Here is a tiny trained network, its code and every weight. The questions are about switching its units off for an input and a class, where a switched-off unit gives its printed mean instead of its output.

import numpy as np


def w(rows, s, z=0):
    codes = np.array(rows[::2]) - 128.0
    scale = np.full(codes.shape[1], s)
    scale[-1] = z or s
    return codes * scale


def norm(h):
    return h / np.sqrt((h * h).mean(-1, keepdims=True) + 1e-5)


def f(y):
    return np.maximum(y, 0)


def log_softmax(a):
    a = a - a.max(-1, keepdims=True)
    return a - np.log(np.exp(a).sum(-1, keepdims=True))


def net(x, mask):
    res = np.array(x, float).reshape(1, 4) / 4 @ E
    u = 0
    for l in range(2):
        y = f(norm(res) @ A[l][:, :-1].T + A[l][:, -1])
        res = res + np.where(mask[u : u + 6], y, B[l][:, -1]) @ B[l][:, :-1]
        u += 6
    return log_softmax(norm(res)[-1] @ U[:, :-1].T + U[:, -1])


A, B = {}, {}
E = w([
[235,58,96,127,63,84,20,220,65,108,161],'x0',
[88,78,157,65,121,233,130,184,136,173,152],'x1',
[140,140,200,84,7,57,146,100,214,232,45],'x2',
[95,101,254,174,129,102,172,210,64,52,21],'x3',
],0.0089)
A[0] = w([
[70,134,220,156,147,95,180,133,123,61,67,56],'L0N1',
[59,156,87,87,161,189,134,32,177,155,127,93],'L0N2',
[73,162,136,169,108,80,192,158,194,153,90,3],'L0N3',
[184,71,84,107,127,193,73,170,92,139,191,127],'L0N4',
[115,143,221,99,119,105,133,107,157,105,76,13],'L0N5',
[190,151,96,105,53,2,124,114,153,198,121,106],'L0N6',
],0.0096,0.0055)
B[0] = w([
[174,172,196,120,134,114,136,47,143,167,143,206],'L0N1',
[159,209,123,91,192,201,177,154,94,184,237,223],'L0N2',
[93,247,151,91,84,163,171,224,135,57,166,171],'L0N3',
[146,194,191,90,169,95,183,137,50,151,184,233],'L0N4',
[213,132,129,78,85,111,76,132,167,129,150,173],'L0N5',
[82,124,95,116,56,74,72,104,72,131,130,255],'L0N6',
],0.011,0.0098)
A[1] = w([
[117,93,150,85,69,146,140,205,135,185,81,182],'L1N1',
[163,98,230,128,129,117,152,157,208,97,16,3],'L1N2',
[83,138,78,72,161,197,139,137,189,153,178,152],'L1N3',
[140,94,112,127,108,116,94,205,101,76,125,114],'L1N4',
[143,162,92,127,253,141,148,132,100,96,199,235],'L1N5',
[134,182,118,138,197,190,171,47,208,124,153,207],'L1N6',
],0.011,0.0037)
B[1] = w([
[118,45,95,153,148,139,148,111,198,52,65,159],'L1N1',
[157,148,171,88,96,74,136,159,81,121,245,149],'L1N2',
[164,104,208,179,169,168,213,129,75,139,96,187],'L1N3',
[99,75,106,116,196,155,181,131,174,142,174,152],'L1N4',
[76,57,87,178,163,166,152,85,229,129,17,254],'L1N5',
[112,70,78,181,172,197,116,192,46,151,116,207],'L1N6',
],0.011,0.016)
U = w([
[84,84,5,147,22,26,1,63,141,117,66,5],'0',
[163,198,215,40,47,80,105,140,81,156,215,139],'1',
[119,117,120,207,246,228,158,156,105,135,103,246],'2',
],0.01,0.0027)

Each question gives the input, the list of numbers given to net, and the class t.
The units are the neurons (one row each of A and B). Each row of codes is followed by its name. A weight is (code - 128) times the scale printed after its matrix; where a second scale follows, it is the last column's (A, B and U).
mask holds one flag per neuron, layer by layer. A switched-off neuron (its flag False) gives its mean, the last column of its row in B, instead of its output. The means were averaged over made-up inputs and are rounded, as every weight is.
A unit's drop is (log p(t) with every unit on - log p(t) with that unit switched off) / (log p(t) with every unit on - log p(t) with every unit switched off).
The circuit of an input: a set's keep is (log p(t) with only the set's units on - log p(t) with every unit switched off) / (log p(t) with every unit on - log p(t) with every unit switched off). Starting from all 12 units, units are removed one at a time, each time the one whose removal leaves the highest keep (on an exact tie, the one counted first), for as long as the keep stays at least 0.8.
units of the circuit, in order: the units of the circuit, biggest drop first
k most important neurons: the k neurons with the biggest drops, biggest first
top k neurons in layer l: the k neurons of layer l with the biggest drops, biggest first
drop when u is switched off: that unit's drop, to one decimal
input [-7,6,7,5], class 1: units of the circuit, in order	L1N5
input [-2,-8,-1,1], class 0: units of the circuit, in order	L0N2; L1N3
input [8,7,8,0], class 0: 2 most important neurons	L1N1; L0N2
input [-7,-1,8,-3], class 1: 4 most important neurons	L1N5; L0N6; L0N5; L0N3
input [3,-1,7,5], class 0: 3 most important neurons	L0N6; L1N1; L0N4
input [6,-2,3,-5], class 1: 2 most important neurons	L1N5; L0N4
input [-5,-2,-1,6], class 1: 2 most important neurons	L0N2; L1N5
input [-2,-7,6,-4], class 1: top 2 neurons in layer 0	L0N3; L0N2
input [7,-2,-1,-4], class 1: top 2 neurons in layer 0	L0N4; L0N6
input [7,0,1,1], class 1: 2 most important neurons	L1N5; L0N4
input [2,3,7,-5], class 0: 2 most important neurons	L0N6; L1N1
input [7,-1,3,2], class 0: drop when L0N2 is switched off	0.3
input [3,-3,-1,-1], class 0: drop when L1N3 is switched off	0.2
input [-3,7,1,8], class 1: most important neuron	L1N2
